In the rows, zero is written as 128.
Each row of numbers belongs to one of the things below and depends on some of the facts about them. Some rows are named. Which thing is each other row?

How the things are related:
[rodol,grilan,mizitron,nuzal,dotril,stiklan,klodres,zostis,klefe,statrer,pazul,mudrogu,rubru,bizar,seskor,greval,grepi,muskezal,sakli,pidrazek,rebrom,zuzur,rumum,skogrir,klelol,mava,skobetre,flitan,plakle,fleplur,plera,poklak,loplaplil,notigrir] τ a
[klebritik,brakos,popin,nogrur,truluze,rovur,druvur,trufla,pafo,dristudes,trodadru,tasan,flane,feklak,nevu,stedruk,sirel,vigopek,sukos,grafle,tebro,nuklil,grugrim,ruvodrek,tremitas,vobrer,zelur,dretok,klusku,nemus,klobrol] τ c
[vidri,koza,serul,britepum,medu,mavok,brifoli,drubu,razi,fladrok,gruflo,brino,klovalo,seflum,floskovil,bropipli,giplan,gredraskos,klezar,gristu,kudre,tokor,brifin,gratim,pluvun,vokli,goplogel,pestarer,klafor,plakostem,plipil] τ b
[rodol,mizitron,klodres,brifin,plipil] Ξ klefe
[rodol,dristudes,nevu,dretok] Ξ sukos
[klebritik,rovur,klobrol] Ξ vigopek
[brakos,grafle] Ξ dotril
[koza,klelol] Ξ mudrogu
[koza,klelol] Ξ pluvun
[serul,rebrom,zuzur] Ξ medu
[nogrur] Ξ mizitron
[britepum] Ξ rumum
[britepum] Ξ ruvodrek
[nuzal,razi,floskovil] Ξ brifin
[nuzal] Ξ drubu
[nuzal,greval,notigrir] Ξ plakle
[nuzal,flane] Ξ gratim
[mavok,pestarer] Ξ plera
[mavok,notigrir] Ξ flane
[rovur] Ξ feklak
[druvur,brifin] Ξ truluze
[brifoli,nevu,fleplur,dretok] Ξ klodres
[trufla,bropipli] Ξ brifoli
[trufla,trodadru,grepi,dretok] Ξ grafle
[stiklan,sukos,tebro] Ξ pazul
[zostis,rumum] Ξ rovur
[drubu] Ξ muskezal
[drubu,skobetre,dretok] Ξ trodadru
[tasan] Ξ pidrazek
[tasan,zelur] Ξ gristu
[tasan] Ξ zostis
[fladrok,flitan] Ξ goplogel
[gruflo] Ξ klusku
[gruflo,plera] Ξ razi
[brino,pazul,nevu,plipil] Ξ plakostem
[klovalo] Ξ rubru
[seflum,greval] Ξ bropipli
[floskovil] Ξ mavok
[rubru] Ξ tremitas
[bizar] Ξ nuzal
[seskor,goplogel] Ξ stedruk
[stedruk,bropipli,tremitas] Ξ tokor
[stedruk] Ξ stiklan
[sirel] Ξ nemus
[vigopek,tremitas] Ξ rodol
[grafle] Ξ dristudes
[giplan,tokor] Ξ brino
[muskezal,fleplur] Ξ druvur
[sakli] Ξ vobrer
[pidrazek] Ξ nuklil
[gristu] Ξ nogrur
[zuzur,pestarer] Ξ vokli
[rumum] Ξ vidri
[rumum,tokor,gratim] Ξ zelur
[klelol] Ξ loplaplil
[skobetre] Ξ seskor
[skobetre] Ξ dretok
[gratim] Ξ kudre
[flitan] Ξ skogrir
[poklak] Ξ grepi
[rodol,klebritik,vidri,popin,koza,britepum,nuzal,mavok,brifoli,stiklan,zostis,flane,fladrok,gruflo,feklak,floskovil,rubru,seskor,stedruk,vigopek,sukos,tebro,klezar,ruvodrek,tokor,mava,vokli,fleplur,poklak,pestarer,plakostem,nemus] χ f
[brakos,nogrur,grilan,rovur,druvur,pafo,trodadru,tasan,brino,klovalo,bizar,sirel,greval,grafle,bropipli,muskezal,gredraskos,nuklil,gristu,zuzur,kudre,rumum,brifin,skobetre,gratim,flitan,pluvun,zelur,goplogel,klobrol] χ e
[serul,mizitron,truluze,medu,trufla,dotril,dristudes,klodres,drubu,klefe,razi,statrer,pazul,mudrogu,seflum,nevu,grepi,giplan,sakli,pidrazek,rebrom,grugrim,skogrir,tremitas,klelol,vobrer,plakle,plera,dretok,klusku,loplaplil,klafor,plipil,notigrir] χ d

Named rows:
razi: [142  86 133 142 132 156 142 102 116  73 132 126  88 140 147 138 155 121
  97 153 109 169 112 155 171 157 155  79 161 117 121  99 189]
flitan: [ 79 200 113 144  97 138  94 134 120 151  97 137 158  89  89 146  80 142
 138 109 121 133 119 105  78 102  82 146 122 174  88 108 135]
brifin: [143 130 120 155 155 151 134 131  91  48 120 143  90 124  80 134 128 125
  90 140 130 179 111 180 161 170 138  99 144 102 118  85 140]
zuzur: [111 169 143 162  93 151 128  60 140 148 145 118 132  78 108 155  77  51
 109 104  70 123  74  93  85 134  79 143  88 159 106  51 114]
nogrur: [132 146 133 115 151 157 134 158 110 114 125 164 152 118  80 150 132 126
 170 120 123 151 129 155 182 139  81 170  98  89 148 139 111]
klelol: [ 91 145 177  96  45 105 137 122 141 175 142 137 151 139 190 173 124 153
 137  71 108 164 146 144  18  87 172 103 145 213  77 124 132]
sirel: [139 143 162 110 117 155 134 138 141 140 144 153 140 119 124 161 107 113
 140  88 117 108 134 158 130 140  88 159  54 162 143 138  55]
stiklan: [ 99 147  87 160 141  92 107 129 114 177 116 110 144 110  98  91 122 170
 151 152 132 111 132  70  82  93 133 133 169 101 124 114 143]
tebro: [121 147 115 124 168 152 108 132  83 198 114 132 156 122 127 128 173 181
 171 157 130  83 162 114 133 127 107 131 109 115 177 157  93]
mavok: [150 150 177 144 124 152 122  91  74 104 123  83  72 140 128 126 158 122
  72 137 164 137  98 142 143 132 164 102 130  87 164 107 142]
plera: [130  97 133 129 104 109 150  98 125 122 162 121 144 106 136 138 135  84
 147 126  67 180  93  94 117 134 152 133 168  99  86  85 189]
klovalo: [113 174 111 152 138 166 104 140 113  85  84 134 101 129  94 134 105 147
  78 125 158 123 126 161 150 147 110 111 120 163 128 127 132]
britepum: [141 175 160 139 118 137  85 111 118 121  95  73  89 164 157 110 137 125
  58 121 205  81 111 129 145 108 139 121  98 124 151 159 135]
rubru: [113 158 112 140 130  88 108 126 107 158 118  96 142 120 109  98 123 145
 143 138 148 125 125  74  92  89 139 149 157  86 120 119 146]
truluze: [158  56 142 104 138 140 170 136 122 112 175 159 141 131 141 147 177 114
 178 133  83 173 143 147 187 162 146 138 147  81 149 124 157]
popin: [147 115 166 113 135 135 148 130 129 181 168 132 127 139 145 141 160 145
 150 128 141  83 141 135 117 119 120 157  83 110 175 143  65]
ruvodrek: [152 102 160  95 133 119 137 149 146 157 153 119 127 160 138 109 147 114
 150 119 176  82 143 121 154 107 120 182  86  71 185 174 106]

Rows to name:
No name comes twice in this set of rows, the named rows included.
[114 121 122 100 138 174 108 145 126 156 118 154 180 133 152 149 158 143
 174 130 114 125 162 117 178 131 114 137 127 128 149 171 170]	tremitas
[120 131 139 149 114 141 136 129 148  87 120 136  71 130 110 125  92 130
  66 110 155 115 115 173 126 141 119 110  92 171 123  99 101]	gredraskos
[153  60 143 102 123 150 171 110 136 134 173 158 141 128 155 158 161 109
 166 127  84 157 132 146 174 142 134 135 128 107 153 129 143]	klusku
[113 111 140 149  77 136 143  54 166 175 161 107 144  95 162 146  99  63
 114 127  51 113  89  68  83 126 108 132 112 176 110  79 165]	rebrom
[101 165 118 160 133 164  93 108  88 166  95 104  94 142 124 112 137 185
  83 155 181  85 134 126 117 111 125  94 131 146 169 126 133]	fladrok
[148 174 107 119 169  47 108 103 115 158 115  85 150 106 148  93 131 109
 136 134 111  95 119  89  52 125 159 104 139 138  95 143  61]	poklak
[124 157  94 134 152  78 110 119 102 145 116  90 150 109  98  89 123 138
 153 149 138 124 124  76 100 101 143 136 162  74 111 126 138]	rodol
[143 121 114 148 171 119 123 119  94 112 109 102  81 147 110 100 160 156
  95 171 163 119 125 140 143 131 161  86 156 100 154 120 119]	brifoli
[128 136 147 128 100  78 145 105 137 167 153  94 124 129 137  99 120 121
 128 123 130 111 114  89  54  80 139 146 126 119 118 101 100]	mava
[112 135 118 131 160 160 112 135  96 198 125 137 152 136 113 127 156 181
 170 153 150  91 159 114 140 112  96 146 121 101 185 155 115]	stedruk
[110 207 134 128 121 121  99 130  98 112  98 122 163  95 107 151  95 104
 140  88 120 174 108 116  95 122 122 143 130 123  70 116 131]	greval
[135  76  59 104 156  45 147 140 179 113 134 126 154 129 156  90 114 102
 145 148  72 122 136  96  99 134 160 108 168 151  69 142 120]	dotril
[139 190 147 131 136  90 103  95  71 148 124  87 153  98 124 129 146 114
 149 139 110 158 105  93  80 118 160 122 162  77  97 103 121]	fleplur

Now the same things, written a new way:
Some rows with their names:
grepi: [151 117 149 131 115 147 150 129 109 143 145 220 175 119 136 143 158 104
 131 141 103 105 156 102  95 119]
plakle: [156 121 140 114 122 123 140 119 125 132 108 136 107 129 136 101 148 137
  91 123 174 148 153 138 152 155]
drubu: [119 128 128 152 114 142 136 127 136 134 143 170 135 134 144 150 131 108
 145 126  93  91 129 102 161 145]
dretok: [152 117 142 157 143 123 130 133 109 132 173 149 195 132 134 146 159 105
 141 153  78  94 136  88 114 101]
vobrer: [161 113 139 146 150 112 123 131 131 128 144  90 133 142 129 101 152 128
  89 122 142 157 132 129 151 141]
tremitas: [119 135 110 175 153 112 114 155 119 143 145 100 146 125 100 166 128 135
 133 107 131 136 119 128 106 121]
sirel: [128 125 124 130 147 120 123 136 129 126 158 107 151 134 116 131 131 127
 112 134  72 145 119 140 101 116]
muskezal: [117 136 123 103 124 131 140 122 123 132 129 163 131 116 126 141 129 136
 108 143  99 131 143 140 104 126]
pafo: [153 113 135 124 144 118 116 125 129 122 146  86 134 140 116  86 137 120
  88 129  95 161 121 140 122 132]
grafle: [154 105 147 138 132 144 129 132 117 131 179 176 200 134 123 119 151  87
 123 149  16 115 127 104  74  97]
druvur: [117 131 118 130 162 111 122 127 135 124 169 104 138 129 128 142 127 134
  89 148  60 136 121 135 126 113]
rubru: [119 133 125 121 123 136 135 135 124 133 105 155 125 108 121 144 115 144
 140 124 165 138 131 135  90 107]
tebro: [121 123 136 117 133 116 134 140 123 110 132  77 167 141 142 143 137 146
 184 138 152 148 123 146  89  88]
mava: [155 118 144 100 122 133 134 116 128 123  92 136 112 121 133  89 130 136
 105 128 188 154 137 136 123 126]
pestarer: [108 130 129 134 114 146 131 123 148 122 121 148 113 129 142 133 104 125
 150 124 122 113 111 123 149 124]
ruvodrek: [158 109 145 134 150 121 121 125 139 118 131  91 129 135 129  84 133 131
  98 127 147 166 117 134 131 112]
klezar: [143 118 140 127 111 143 117 115 143 118 103 120  98 134 134  84 115 109
 136 116 155 125 111 115 170 142]

Rows to name:
No name comes twice in this set of rows, the named rows included.
[109 128 114 141 142 121 128 144 134 131 156 118 147 132 111 153 123 135
 111 124  63 161 117 156  88 116]	zelur
[119 134 124 122 125 125 148 131 127 138 123 164 126 122 142 157 137 148
 111 129 149 137 154 139 129 134]	notigrir
[101 134 114 137 106 144 120 133 131 133 129 146 122 130 108 139 110 107
 155 115  75 107 113 127 114 140]	bropipli
[128 129 131 102 113 137 138 126 114 135 128 177 146 119 122 132 133 122
 124 140  94 120 145 134  84 120]	skobetre
[158 118 133 147 160 106 123 124 136 126 147  84 128 141 137 103 147 135
  72 129 135 152 133 128 172 138]	truluze
[151 105 146 139 134 147 133 132 118 131 187 182 202 134 124 127 150  89
 116 154   5 114 125 105  78  96]	trodadru
[108 134 121 142 108 132 130 131 130 132 123 129 118 136 134 151 128 121
 166 113 133 102 126 119 154 150]	giplan
[107 134 119 125 111 142 119 126 132 129 130 138 115 133 118 127 109 110
 145 120  80 103 113 124 134 142]	klovalo
[112 138 122 118 133 122 154 127 133 134 132 168 120 121 153 168 136 157
 102 137 136 136 155 145 142 131]	plera
[152 121 136  92 116 129 127 116 121 126 109 126 112 127 119  84 134 125
  94 129 138 145 145 145 119 145]	grilan

The same things again, as new rows of numbers:
Some rows with their names:
nuzal: [143 160 111 168 145  75 118 171 136 118 193 106 105 164 103 158 127 129
 124 149 138 157  98 127 120 139 150 140  60 124 104 183  74 153 132 197
 163 147 121 119  91]
loplaplil: [146 146 124 125 129  49 125 170 120 157 195 113 157 127  88 155 131 135
 114 153  84 115 106 132 107 107 138 131  65 111 105 166 130 172  97 186
 151 111 124 101  93]
statrer: [140 150 126 127 134  53 126 175 122 156 194 113 151 125  88 157 131 136
 112 153  87 117 104 131 110 104 137 131  62 113 101 165 128 168  98 185
 151 108 119 103  93]
zuzur: [119 165 128 144 143  88 128 177 135 130 184  98 133 138  98 179 122 145
 115 155 119 139 114 151  96 120 140 131  77 122 111 173  87 148 123 192
 149 120 128 111  73]
rubru: [120 146 121 148 139  80 125 188 149 147 181 104 130 140  92 143 150 140
 122 136 117 133 123 136 106 104 141 132  72 116 128 170  74 141 120 191
 180 139 130 121  78]
stiklan: [ 92 160 118 140 128  88 110 198 134 151 145 157 144 170  74 161 140 145
 154 143 118 144 110 154 118  97 150 125  65 100 125 198  75 142 117 197
 139 152 159 119 105]
poklak: [126 139 115 147 137  76 121 180 130 141 186 115 131 145  94 148 137 141
 116 139 117 146 110 143 114 104 145 126  82 125 123 170  73 142 131 188
 172 139 122 116  91]
serul: [143 168 143 137 137  84 110 166 136 123 167 122 153 142  97 133 143 125
  97 164 119 108 115 123 110 108 147 140  55 116 116 170  88 136 119 193
 138 118 100 101  90]
klafor: [153 148 126 134 130  56 109 159 126 137 171 124 162 120  91 135 136 136
  98 167  91 101 107 112 102 105 142 136  50 104 122 164 116 151  96 186
 125 103  99  96  91]
seflum: [135 168 142 136 141  90 108 169 145 133 164 119 149 139 104 128 159 131
  92 162 119 105 121 121 107 107 150 142  55 114 113 159  84 132 116 196
 140 123  91 104  88]
pluvun: [130 142 114 150 130  61 115 148 127 127 171 110 156 111  93 162 118 155
 105 176  92 116 111 124  87 107 137 134  60 102 138 165 105 140  99 182
 116  91 104  98  67]
medu: [156 154 127 138 131  54 111 154 126 134 176 123 159 127  88 138 131 135
  99 167  88 103 106 111 101 105 146 139  51 107 119 169 115 153 101 181
 124  99 100  99  87]
vobrer: [168 153 122 138 117  64 129 159 130 173 169 114 135 121  77 154 126 148
  94 178  67 110 111 121 107 111 160 122  60 108 114 164 118 155  97 189
 142 111 109 107  97]
pafo: [144 146 109 147 118  74 132 156 128 163 165 104 130 110  80 174 108 168
 100 185  76 125 113 134  90 116 150 122  64 108 130 165 108 146  98 191
 130  98 116 112  83]
zelur: [133 173 133 149 124 111 140 172 156 146 156  89 111 132  90 167 132 155
  98 178 107 125 131 135  95 116 162 131  64 114 124 168  72 125 124 202
 148 118 121 124  68]
truluze: [172 151 121 147 123  59 124 157 127 168 166 106 129 118  82 154 125 148
  89 184  78 112 104 121 110 120 152 124  53 112 100 162 119 155  95 190
 141 115 103 110 103]
trodadru: [144 144 118 132 129 112 128 164 102 163 179 127 143 125  91 162 109 165
  49 167  99 157 114 178  99  98 162 115 108 154 138 148  48 115 164 188
 143 118  83 111  95]

Rows to name:
No name comes twice in this set of rows, the named rows included.
[143 159 125 150 127 101 132 167 133 153 158 103 126 125  86 170 113 157
  82 180 102 134 117 150  96 112 155 121  79 126 129 164  73 126 132 198
 141 120 111 117  87]	brakos
[148 149 115 170 138  80 101 155 140 103 165 115 125 151  96 135 130 130
 111 162 137 134 100 110 113 123 145 138  55 113 125 182  70 134 128 194
 139 139  97 113  88]	floskovil
[138 150 133 112 140  90 118 180  98 158 208 134 162 138  99 146 135 130
  71 138 108 145 109 170 119  92 150 126  98 153 112 149  72 142 160 188
 158 130  95 100 108]	grepi
[154 142 130 126 131 101 113 179 110 183 155 137 152 132  78 141 125 144
  55 168 103 136 111 169 116  93 154 114  94 146 115 146  69 115 152 199
 153 140  80 109 125]	dretok
[111 159 122 146 118  96 135 179 171 183 145 112 114 136 102 131 191 187
 109 147  95 127 145 129 105 106 166 135  53  92 131 146  56 116 100 195
 168 138 116 137  70]	stedruk
[123 126 111 156 149  71 113 184 137 148 177 111 129 139  96 145 139 143
 109 144 133 152 106 145 114 116 130 124  79 120 113 160  79 140 127 197
 171 148 110 116  97]	fleplur
[120 150 116 149 116 104 107 193 124 167 106 163 141 161  52 153 116 148
 128 174 109 138 104 154 121  93 158 100  69  99 133 201  66 121 124 202
 131 154 149 127 124]	sukos
[124 129  99 156 126  47  97 161 126 139 147 145 154 135  79 140 130 155
 131 164  99 123  99 117 103 101 138 125  50  87 142 181 100 144  88 177
 119 120 119 111  93]	plakostem
[146 163 140 133 140  92 105 166 126 127 172 129 155 145 103 132 139 127
  80 163 123 117 110 132 113 110 152 138  65 130 117 159  75 131 136 194
 133 124  86 101 100]	drubu
[ 94 173 139 122 127  90 101 211 123 159 126 170 164 169  69 172 136 137
 151 158 118 125 103 164 122 104 144 121  54  94  91 199 106 149 108 212
 119 151 157 106 127]	pazul
[161 165 118 171 128  95 130 160 143 138 170 109  92 158  90 150 129 146
 108 169 117 142 109 120 116 132 172 127  60 115 120 185  61 137 132 198
 152 143 121 124  90]	flane
[121 122 110 156 146  74  94 173 138 142 153 122 148 131  99 115 150 149
  88 153 132 137 112 134 107 100 131 129  68 114 132 150  66 115 122 188
 155 140  80 118  93]	brifoli
[157 159 135 128 129 100 123 173 123 175 172 124 138 129  90 141 140 147
  60 163  93 127 119 156 114 103 165 122  80 139 114 148  71 124 140 195
 154 130  86 110 106]	trufla
[ 99 154 117 142 138  76 128 184 160 162 182 111 127 140 116 140 182 164
 119 127 116 146 132 140 107 108 148 142  63 106 118 148  67 140 109 191
 176 140 121 122  70]	seskor
[133 128 119 184 163  76  90 171 145 108 142  79 128 121 105 157 110 135
  88 202 162 135  98 124  99 149 106 131  59 112  94 166  99 121 113 210
 136 133  74 114  92]	brifin

